Below are the code and all the weights of a small trained network. Each question names an input and a target symbol and asks about switching units off, where a switched-off unit gives its printed mean instead of its output.

import numpy as np


def w(rows, s, z=0):
    codes = np.array(rows[::2]) - 128.0
    scale = np.full(codes.shape[1], s)
    scale[-1] = z or s
    return codes * scale


def f(y):
    return np.maximum(y, 0)


def softmax(a):
    e = np.exp(a - a.max(-1, keepdims=True))
    return e / e.sum(-1, keepdims=True)


def log_softmax(a):
    a = a - a.max(-1, keepdims=True)
    return a - np.log(np.exp(a).sum(-1, keepdims=True))


def net(x, mask):
    ids = ['γδεηθλμξσφψ'.index(c) for c in x.split()]
    T = len(ids)
    res = E[ids] + P[:T]
    q, k, v = (res @ M[0].T for M in (Q, K, V))
    z = softmax(np.where(np.tri(T) > 0, q @ k.T / 2**0.5, -1e9)) @ v
    res = res + np.where(mask[0], z, O[0][:, -1]) @ O[0][:, :-1]
    y = f(res @ A[0][:, :-1].T + A[0][:, -1])
    res = res + np.where(mask[1:17], y, B[0][:, -1]) @ B[0][:, :-1]
    return log_softmax(res[-1] @ U[:, :-1].T + U[:, -1])


Q, K, V, O, A, B = {}, {}, {}, {}, {}, {}
E = w([
[83,95,188,97],'γ',
[147,103,87,147],'δ',
[119,98,122,143],'ε',
[108,125,167,153],'η',
[153,97,118,164],'θ',
[104,124,150,174],'λ',
[191,82,107,163],'μ',
[157,68,115,149],'ξ',
[71,121,106,188],'σ',
[167,99,147,233],'φ',
[147,14,9,91],'ψ',
],0.015)
P = w([
[102,92,232,95],'0',
[116,151,166,142],'1',
[69,134,179,68],'2',
[131,132,145,183],'3',
[171,125,131,87],'4',
[118,129,115,208],'5',
[38,103,140,113],'6',
[157,136,66,235],'7',
[130,123,89,102],'8',
[134,109,53,228],'9',
[170,62,85,86],'10',
[115,82,74,247],'11',
[31,114,140,121],'12',
],0.015)
Q[0] = w([
[87,49,126,253],'head 1',
[2,96,156,86],'head 1',
],0.0078)
K[0] = w([
[167,75,9,178],'head 1',
[254,67,187,112],'head 1',
],0.0079)
V[0] = w([
[105,66,97,53],'head 1',
[254,142,149,141],'head 1',
],0.012)
O[0] = w([
[231,163,66,31,254],'head 1',
[247,133,250,90,131],'head 1',
],0.014,0.0041)
A[0] = w([
[124,191,79,203,157],'neuron 1',
[85,141,232,144,57],'neuron 2',
[173,203,106,100,202],'neuron 3',
[157,111,115,190,144],'neuron 4',
[173,180,138,163,108],'neuron 5',
[156,103,140,179,99],'neuron 6',
[71,39,123,158,207],'neuron 7',
[101,73,85,94,143],'neuron 8',
[132,59,137,84,153],'neuron 9',
[88,163,189,194,67],'neuron 10',
[193,63,183,158,253],'neuron 11',
[118,101,55,110,11],'neuron 12',
[129,59,158,2,141],'neuron 13',
[125,161,207,24,158],'neuron 14',
[73,112,137,143,155],'neuron 15',
[200,116,192,76,243],'neuron 16',
],0.0097,0.0033)
B[0] = w([
[148,184,163,52,187],'neuron 1',
[175,173,103,166,181],'neuron 2',
[131,1,95,143,215],'neuron 3',
[148,212,125,65,203],'neuron 4',
[78,53,12,245,155],'neuron 5',
[33,205,189,133,178],'neuron 6',
[121,197,153,114,221],'neuron 7',
[35,126,226,192,233],'neuron 8',
[183,251,147,129,211],'neuron 9',
[151,216,97,112,182],'neuron 10',
[55,128,171,97,252],'neuron 11',
[127,88,175,142,231],'neuron 12',
[165,161,153,150,255],'neuron 13',
[177,50,50,147,179],'neuron 14',
[129,151,10,79,162],'neuron 15',
[117,14,99,188,231],'neuron 16',
],0.0054,0.0075)
U = w([
[162,117,146,213,73],'γ',
[172,194,155,199,120],'δ',
[96,153,125,85,68],'ε',
[117,116,133,147,74],'η',
[114,197,93,137,187],'θ',
[174,137,2,199,153],'λ',
[105,127,113,253,120],'μ',
[156,182,143,130,160],'ξ',
[139,193,118,118,130],'σ',
[128,139,156,166,254],'φ',
[42,97,97,170,39],'ψ',
],0.0096,0.0033)

Each question gives the input, a string of symbols that net reads in full, and the target symbol t.
The units are the heads (2 rows each of Q, K, V and O) and the neurons (one row each of A and B). Each row of codes is followed by its name. A weight is (code - 128) times the scale printed after its matrix; where a second scale follows, it is the last column's (O, A, B and U).
mask holds one flag per unit, heads first, then neurons. A switched-off unit (its flag False) gives its mean, the last column of its rows in O or B, instead of its output. The means were averaged over made-up inputs and are rounded, as every weight is.
A unit's drop is (log p(t) with every unit on - log p(t) with that unit switched off) / (log p(t) with every unit on - log p(t) with every unit switched off).
The circuit of an input: a set's keep is (log p(t) with only the set's units on - log p(t) with every unit switched off) / (log p(t) with every unit on - log p(t) with every unit switched off). Starting from the 12 units with the biggest drops (on a tie, the unit counted first), units are removed one at a time, each time the one whose removal leaves the highest keep (on an exact tie, the one counted first), for as long as the keep stays at least 0.8.
units of the circuit, in order: the units of the circuit, biggest drop first
top k neurons: the k neurons with the biggest drops, biggest first
drop when u is switched off: that unit's drop, to one decimal
input φ ψ ψ μ θ θ μ ε ψ ψ ψ ψ γ, target λ: units of the circuit, in order : head 1; neuron 14; neuron 16
input ψ θ ε λ ξ ξ ψ η μ μ ψ δ σ, target λ: units of the circuit, in order : head 1; neuron 14; neuron 3
input μ ξ λ μ μ δ λ, target γ: units of the circuit, in order : head 1; neuron 16
input δ ψ ε φ, target λ: units of the circuit, in order : head 1; neuron 5
input δ ψ ψ ε σ ψ σ η, target λ: units of the circuit, in order : head 1
input σ θ γ γ γ μ μ μ, target μ: top 3 neurons : neuron 5; neuron 16; neuron 9
input δ σ σ θ μ λ ψ μ θ λ ψ λ, target λ: units of the circuit, in order : head 1; neuron 5
input μ δ φ ψ μ μ λ φ ε ξ μ θ λ, target γ: units of the circuit, in order : head 1; neuron 16; neuron 14
input ψ μ ψ, target λ: units of the circuit, in order : head 1; neuron 14
input η γ θ λ ψ ψ ξ, target λ: units of the circuit, in order : head 1; neuron 14; neuron 16
input δ φ θ μ δ λ μ μ γ φ μ λ, target δ: units of the circuit, in order : head 1; neuron 10; neuron 2
input ψ σ ψ, target λ: top 2 neurons : neuron 3; neuron 11
input η ψ ψ δ δ, target λ: top 2 neurons : neuron 11; neuron 3
input σ η γ, target ψ: units of the circuit, in order : head 1
input σ θ δ δ δ θ θ σ θ ε, target θ: drop when neuron 7 is switched off : 0.2
input μ δ ψ ψ θ ε ε δ ψ ψ η, target λ: drop when neuron 2 is switched off : -0.1
input ψ θ ψ δ ε, target λ: drop when neuron 11 is switched off : 0.1
